Here is a tiny trained network, its code and every weight. The questions are about switching its units off for an input and a target symbol, where a switched-off unit gives its printed mean instead of its output.

import numpy as np


def w(rows, s, z=0):
    codes = np.array(rows[::2]) - 128.0
    scale = np.full(codes.shape[1], s)
    scale[-1] = z or s
    return codes * scale


def norm(h):
    return h / np.sqrt((h * h).mean(-1, keepdims=True) + 1e-5)


def f(y):
    return np.maximum(y, 0)


def softmax(a):
    e = np.exp(a - a.max(-1, keepdims=True))
    return e / e.sum(-1, keepdims=True)


def log_softmax(a):
    a = a - a.max(-1, keepdims=True)
    return a - np.log(np.exp(a).sum(-1, keepdims=True))


def net(x, mask):
    ids = ['βγδζηθλξσ'.index(c) for c in x.split()]
    T = len(ids)
    res = E[ids] + P[:T]
    r = norm(res)
    for j in range(2):
        rows = slice(3 * j, 3 * j + 3)
        q, k, v = (r @ M[0][rows].T for M in (Q, K, V))
        z = softmax(np.where(np.tri(T) > 0, q @ k.T / 3**0.5, -1e9)) @ v
        o = O[0][rows]
        res = res + np.where(mask[j], z, o[:, -1]) @ o[:, :-1]
    y = f(norm(res) @ A[0][:, :-1].T + A[0][:, -1])
    res = res + np.where(mask[2:10], y, B[0][:, -1]) @ B[0][:, :-1]
    return log_softmax(norm(res)[-1] @ U[:, :-1].T + U[:, -1])


Q, K, V, O, A, B = {}, {}, {}, {}, {}, {}
E = w([
[220,109,129],'β',
[188,147,115],'γ',
[136,160,81],'δ',
[131,217,42],'ζ',
[251,145,145],'η',
[163,52,64],'θ',
[250,163,150],'λ',
[234,179,130],'ξ',
[157,61,195],'σ',
],0.013)
P = w([
[29,90,2],'0',
[239,118,116],'1',
[229,98,138],'2',
[226,101,136],'3',
[226,101,133],'4',
[190,125,111],'5',
[227,104,108],'6',
[206,102,117],'7',
[203,126,102],'8',
[196,89,109],'9',
[195,94,92],'10',
[198,106,74],'11',
[198,102,43],'12',
],0.0081)
Q[0] = w([
[217,100,130],'H1',
[93,74,200],'H1',
[178,90,122],'H1',
[252,71,76],'H2',
[120,179,242],'H2',
[144,81,119],'H2',
],0.017)
K[0] = w([
[154,66,142],'H1',
[80,179,205],'H1',
[119,98,146],'H1',
[69,42,36],'H2',
[252,159,140],'H2',
[103,108,81],'H2',
],0.021)
V[0] = w([
[121,183,93],'H1',
[207,161,103],'H1',
[152,68,56],'H1',
[253,135,96],'H2',
[193,2,156],'H2',
[79,23,153],'H2',
],0.017)
O[0] = w([
[139,126,192,45],'H1',
[115,70,158,191],'H1',
[229,79,114,246],'H1',
[130,58,155,124],'H2',
[150,7,66,187],'H2',
[64,135,67,215],'H2',
],0.019,0.011)
A[0] = w([
[56,81,140,55],'N1',
[134,209,146,61],'N2',
[249,172,119,219],'N3',
[81,78,146,73],'N4',
[113,39,225,207],'N5',
[163,46,105,255],'N6',
[170,50,133,50],'N7',
[96,53,57,231],'N8',
],0.015,0.0026)
B[0] = w([
[116,175,51,135],'N1',
[136,84,217,161],'N2',
[49,137,12,224],'N3',
[69,133,101,139],'N4',
[77,173,61,167],'N5',
[166,176,160,248],'N6',
[194,121,144,199],'N7',
[5,81,201,244],'N8',
],0.016,0.013)
U = w([
[153,236,240,216],'β',
[180,119,132,93],'γ',
[190,109,253,72],'δ',
[106,91,209,8],'ζ',
[220,174,102,64],'η',
[240,133,193,96],'θ',
[21,96,62,240],'λ',
[183,104,218,1],'ξ',
[26,254,109,113],'σ',
],0.0096,0.0036)

Each question gives the input, a string of symbols that net reads in full, and the target symbol t.
The units are the heads (3 rows each of Q, K, V and O) and the neurons (one row each of A and B). Each row of codes is followed by its name. A weight is (code - 128) times the scale printed after its matrix; where a second scale follows, it is the last column's (O, A, B and U).
mask holds one flag per unit, heads first, then neurons. A switched-off unit (its flag False) gives its mean, the last column of its rows in O or B, instead of its output. The means were averaged over made-up inputs and are rounded, as every weight is.
A unit's drop is (log p(t) with every unit on - log p(t) with that unit switched off) / (log p(t) with every unit on - log p(t) with every unit switched off).
The circuit of an input: a set's keep is (log p(t) with only the set's units on - log p(t) with every unit switched off) / (log p(t) with every unit on - log p(t) with every unit switched off). Starting from all 10 units, units are removed one at a time, each time the one whose removal leaves the highest keep (on an exact tie, the one counted first), for as long as the keep stays at least 0.8.
circuit, biggest first: the units of the circuit, biggest drop first
k most important neurons: the k neurons with the biggest drops, biggest first
which heads matter: for each layer, one digit per head in row order, 1 if its drop is at least 0.15 and else 0, layers parted by /
drop when u is switched off: that unit's drop, to one decimal
input δ ζ ξ, target σ: circuit, biggest first => [H2; N3]
input ζ λ σ λ σ β ζ σ σ λ, target β: most important neuron => [N2]
input γ δ ζ σ λ σ θ θ β, target η: circuit, biggest first => [H2; N8; N3]
input δ θ θ δ γ γ θ ξ, target η: circuit, biggest first => [H1; N8; H2; N3]
input ξ σ ζ, target θ: which heads matter => 01
input γ δ δ, target η: which heads matter => 01
input δ θ ξ, target η: circuit, biggest first => [N8; H1; H2; N3]
input γ ζ γ σ σ ξ σ σ γ σ δ σ δ, target η: 2 most important neurons => [N8; N7]
input δ σ σ ξ δ ζ, target σ: 3 most important neurons => [N3; N6; N7]
input δ δ ζ η, target σ: 2 most important neurons => [N3; N6]
input δ ζ β σ η, target σ: drop when H2 is switched off => 1.0
input δ σ ζ σ σ, target σ: drop when N3 is switched off => 0.5
input δ σ γ γ, target σ: drop when N6 is switched off => 0.1
